Below is a small trained network, with its code and all its weights. Each question gives an input and a target symbol and asks what happens when units are switched off, that is, made to give their printed mean instead of their output.

import numpy as np


def w(rows, s, z=0):
    codes = np.array(rows[::2]) - 128.0
    scale = np.full(codes.shape[1], s)
    scale[-1] = z or s
    return codes * scale


def norm(h):
    return h / np.sqrt((h * h).mean(-1, keepdims=True) + 1e-5)


def f(y):
    return y / 2 * (1 + np.tanh(0.7978845608 * (y + 0.044715 * y**3)))


def softmax(a):
    e = np.exp(a - a.max(-1, keepdims=True))
    return e / e.sum(-1, keepdims=True)


def log_softmax(a):
    a = a - a.max(-1, keepdims=True)
    return a - np.log(np.exp(a).sum(-1, keepdims=True))


def net(x, mask):
    ids = ['αβγδεζηθλμξπτφψ'.index(c) for c in x.split()]
    T = len(ids)
    res = E[ids] + P[:T]
    u = 0
    for l in range(3):
        r = norm(res)
        for j in range(2):
            rows = slice(2 * j, 2 * j + 2)
            q, k, v = (r @ M[l][rows].T for M in (Q, K, V))
            z = softmax(np.where(np.tri(T) > 0, q @ k.T / 2**0.5, -1e9)) @ v
            o = O[l][rows]
            res = res + np.where(mask[u + j], z, o[:, -1]) @ o[:, :-1]
        u += 2
        y = f(norm(res) @ A[l][:, :-1].T + A[l][:, -1])
        res = res + np.where(mask[u : u + 8], y, B[l][:, -1]) @ B[l][:, :-1]
        u += 8
    return log_softmax(norm(res)[-1] @ U[:, :-1].T + U[:, -1])


Q, K, V, O, A, B = {}, {}, {}, {}, {}, {}
E = w([
[115,87,111,156,122],'α',
[112,79,133,166,95],'β',
[115,72,121,178,108],'γ',
[115,115,152,24,124],'δ',
[117,79,76,202,132],'ε',
[113,106,156,63,108],'ζ',
[108,116,188,75,66],'η',
[105,75,131,155,92],'θ',
[125,68,100,205,120],'λ',
[118,68,120,186,112],'μ',
[126,179,167,64,72],'ξ',
[124,138,135,12,137],'π',
[182,133,127,162,56],'τ',
[157,118,177,9,62],'φ',
[177,190,105,136,95],'ψ',
],0.013)
P = w([
[60,143,157,155,62],'0',
[155,99,142,154,131],'1',
[180,65,214,163,100],'2',
[66,122,63,85,3],'3',
[201,121,175,178,144],'4',
[108,100,123,116,139],'5',
[244,41,179,107,177],'6',
[142,110,17,70,51],'7',
[186,105,217,160,214],'8',
[148,81,90,93,118],'9',
],0.017)
Q[0] = w([
[199,47,68,82,62],'L0H0',
[124,156,55,104,33],'L0H0',
[183,206,253,189,241],'L0H1',
[117,171,192,152,135],'L0H1',
],0.043)
K[0] = w([
[145,104,21,81,12],'L0H0',
[253,153,137,131,59],'L0H0',
[4,171,43,108,13],'L0H1',
[132,136,163,133,87],'L0H1',
],0.038)
V[0] = w([
[86,252,121,74,236],'L0H0',
[20,55,143,54,141],'L0H0',
[95,153,92,120,31],'L0H1',
[212,212,102,150,144],'L0H1',
],0.041)
O[0] = w([
[16,204,221,82,77,2],'L0H0',
[75,4,192,53,205,149],'L0H0',
[157,182,196,181,139,179],'L0H1',
[64,103,118,202,19,86],'L0H1',
],0.023,0.043)
A[0] = w([
[93,165,201,86,135,54],'L0N0',
[127,211,127,40,133,188],'L0N1',
[24,163,233,240,255,89],'L0N2',
[57,118,193,55,122,107],'L0N3',
[104,121,167,134,221,33],'L0N4',
[155,88,161,164,175,170],'L0N5',
[92,63,146,168,32,3],'L0N6',
[172,22,179,78,119,105],'L0N7',
],0.028,0.0032)
B[0] = w([
[107,145,130,171,174,141],'L0N0',
[93,94,102,177,108,134],'L0N1',
[253,161,116,103,117,196],'L0N2',
[126,128,68,155,192,147],'L0N3',
[151,164,107,109,118,211],'L0N4',
[134,145,93,132,119,251],'L0N5',
[118,165,121,188,74,147],'L0N6',
[118,133,107,86,81,255],'L0N7',
],0.058,0.019)
Q[1] = w([
[215,113,144,190,111],'L1H0',
[15,45,103,98,59],'L1H0',
[102,72,194,110,195],'L1H1',
[254,112,203,212,106],'L1H1',
],0.045)
K[1] = w([
[138,79,50,144,141],'L1H0',
[145,161,207,132,203],'L1H0',
[126,125,56,83,95],'L1H1',
[1,44,193,79,139],'L1H1',
],0.054)
V[1] = w([
[129,32,250,190,224],'L1H0',
[180,112,99,119,160],'L1H0',
[138,135,64,144,103],'L1H1',
[130,99,118,175,147],'L1H1',
],0.023)
O[1] = w([
[117,145,30,76,248,6],'L1H0',
[239,168,120,98,109,242],'L1H0',
[98,143,77,62,160,187],'L1H1',
[93,122,116,99,118,134],'L1H1',
],0.015,0.02)
A[1] = w([
[140,205,116,235,120,87],'L1N0',
[142,251,84,74,134,162],'L1N1',
[38,148,136,120,151,95],'L1N2',
[174,62,172,133,237,81],'L1N3',
[171,3,187,81,206,104],'L1N4',
[104,129,180,48,161,87],'L1N5',
[130,253,208,8,34,2],'L1N6',
[47,50,92,122,232,95],'L1N7',
],0.027,0.0069)
B[1] = w([
[154,83,115,47,149,201],'L1N0',
[96,133,143,154,40,248],'L1N1',
[53,104,164,158,86,127],'L1N2',
[33,168,113,156,156,207],'L1N3',
[146,87,113,95,43,222],'L1N4',
[161,160,86,116,92,133],'L1N5',
[142,132,171,133,254,154],'L1N6',
[10,210,90,89,167,144],'L1N7',
],0.044,0.017)
Q[2] = w([
[91,102,148,96,160],'L2H0',
[230,128,1,94,98],'L2H0',
[202,73,65,73,129],'L2H1',
[166,143,115,190,198],'L2H1',
],0.049)
K[2] = w([
[122,126,153,116,174],'L2H0',
[3,151,90,94,82],'L2H0',
[196,198,133,192,57],'L2H1',
[66,130,143,192,113],'L2H1',
],0.048)
V[2] = w([
[142,50,254,60,87],'L2H0',
[40,86,193,110,90],'L2H0',
[126,21,117,156,191],'L2H1',
[174,14,205,86,213],'L2H1',
],0.021)
O[2] = w([
[237,146,95,79,90,30],'L2H0',
[126,166,43,96,133,10],'L2H0',
[177,193,110,90,161,7],'L2H1',
[255,170,51,104,133,28],'L2H1',
],0.016,0.014)
A[2] = w([
[123,86,181,41,116,4],'L2N0',
[119,167,48,194,64,167],'L2N1',
[135,188,90,102,42,105],'L2N2',
[103,121,159,213,21,136],'L2N3',
[110,128,42,3,141,124],'L2N4',
[116,198,189,35,164,208],'L2N5',
[162,80,125,112,150,149],'L2N6',
[166,131,250,197,165,146],'L2N7',
],0.036,0.0039)
B[2] = w([
[151,151,127,69,69,152],'L2N0',
[144,190,123,161,43,250],'L2N1',
[146,184,155,193,78,238],'L2N2',
[80,124,99,185,19,208],'L2N3',
[15,46,184,110,158,252],'L2N4',
[89,192,40,192,134,160],'L2N5',
[112,138,111,127,174,206],'L2N6',
[64,97,253,110,196,183],'L2N7',
],0.048,0.022)
U = w([
[175,79,157,50,49,25],'α',
[149,57,135,115,142,98],'β',
[136,76,121,123,161,119],'γ',
[78,164,116,105,152,249],'δ',
[128,167,123,194,61,114],'ε',
[124,153,111,47,136,163],'ζ',
[153,140,144,81,114,2],'η',
[148,79,150,73,144,82],'θ',
[158,73,56,211,161,77],'λ',
[121,71,116,138,167,154],'μ',
[133,147,159,140,165,94],'ξ',
[96,175,107,170,187,134],'π',
[125,109,144,204,208,138],'τ',
[140,135,149,85,123,113],'φ',
[100,106,249,158,119,143],'ψ',
],0.017,0.0046)

Each question gives the input, a string of symbols that net reads in full, and the target symbol t.
The units are the heads (2 rows each of Q, K, V and O) and the neurons (one row each of A and B). Each row of codes is followed by its name. A weight is (code - 128) times the scale printed after its matrix; where a second scale follows, it is the last column's (O, A, B and U).
mask holds one flag per unit, layer by layer, with each layer's heads first. A switched-off unit (its flag False) gives its mean, the last column of its rows in O or B, instead of its output. The means were averaged over made-up inputs and are rounded, as every weight is.
A unit's drop is (log p(t) with every unit on - log p(t) with that unit switched off) / (log p(t) with every unit on - log p(t) with every unit switched off).
The circuit of an input: a set's keep is (log p(t) with only the set's units on - log p(t) with every unit switched off) / (log p(t) with every unit on - log p(t) with every unit switched off). Starting from the 12 units with the biggest drops (on a tie, the unit counted first), units are removed one at a time, each time the one whose removal leaves the highest keep (on an exact tie, the one counted first), for as long as the keep stays at least 0.8.
circuit, biggest first: the units of the circuit, biggest drop first
most important unit: the unit with the biggest drop
k most important neurons: the k neurons with the biggest drops, biggest first
top k neurons in layer l: the k neurons of layer l with the biggest drops, biggest first
heads that matter: for each layer, one digit per head in row order, 1 if its drop is at least 0.15 and else 0, layers parted by /
input δ α ε, target δ: most important unit -> L0H0
input μ λ δ λ δ ψ ψ, target λ: top 3 neurons in layer 2 -> (L2N4, L2N2, L2N7)
input ψ δ ζ λ ξ ψ γ θ τ, target ψ: circuit, biggest first -> (L0H1, L2N7)
input δ φ λ δ, target α: top 2 neurons in layer 0 -> (L0N7, L0N1)
input ε φ δ ζ ζ ε ψ, target ζ: top 3 neurons in layer 2 -> (L2N5, L2N1, L2N3)
input ψ ξ ξ ψ τ ψ δ, target ψ: circuit, biggest first -> (L0H1, L2N7)
input θ ε ζ ψ γ ψ λ π λ, target ψ: heads that matter -> 11 / 00 / 01
input λ π ψ ψ ψ ψ π δ φ, target ψ: 2 most important neurons -> (L2N7, L1N4)
input ψ ε τ τ β θ, target λ: heads that matter -> 10 / 00 / 00
input ψ π ψ ε ψ α ε ψ ε, target α: heads that matter -> 11 / 00 / 00
input δ ξ τ, target δ: heads that matter -> 11 / 00 / 00
input λ γ ψ, target λ: heads that matter -> 10 / 00 / 00
input α α ζ τ α τ ξ, target τ: heads that matter -> 11 / 00 / 00
input ψ ε α λ τ ψ λ, target λ: most important unit -> L0N7
input θ ε α δ δ ψ η, target δ: heads that matter -> 11 / 00 / 01
input η η θ α α λ τ, target α: top 3 neurons in layer 1 -> (L1N4, L1N6, L1N1)
input α θ ψ α η ψ ε δ ε, target ψ: circuit, biggest first -> (L0H1, L2N7)
input α ε ψ ζ θ ψ ψ, target ζ: 4 most important neurons -> (L0N7, L2N0, L2N5, L1N6)
input λ ψ δ, target λ: 2 most important neurons -> (L1N0, L2N4)
input π ψ α ξ ξ, target ψ: circuit, biggest first -> (L0H0)
input ψ δ ε λ θ α λ, target λ: heads that matter -> 11 / 00 / 00
input μ ψ μ π π δ, target δ: 2 most important neurons -> (L0N3, L1N7)
input ε π τ ψ λ π α, target ψ: heads that matter -> 11 / 10 / 00
input ζ α ζ θ λ α ζ ψ π, target α: circuit, biggest first -> (L0H0, L2N0)
input λ ε λ τ ψ ζ γ α δ, target ζ: 3 most important neurons -> (L0N2, L1N4, L2N0)
input α ψ ε, target α: 2 most important neurons -> (L1N4, L0N7)
input ψ ψ ξ, target ψ: heads that matter -> 10 / 00 / 00
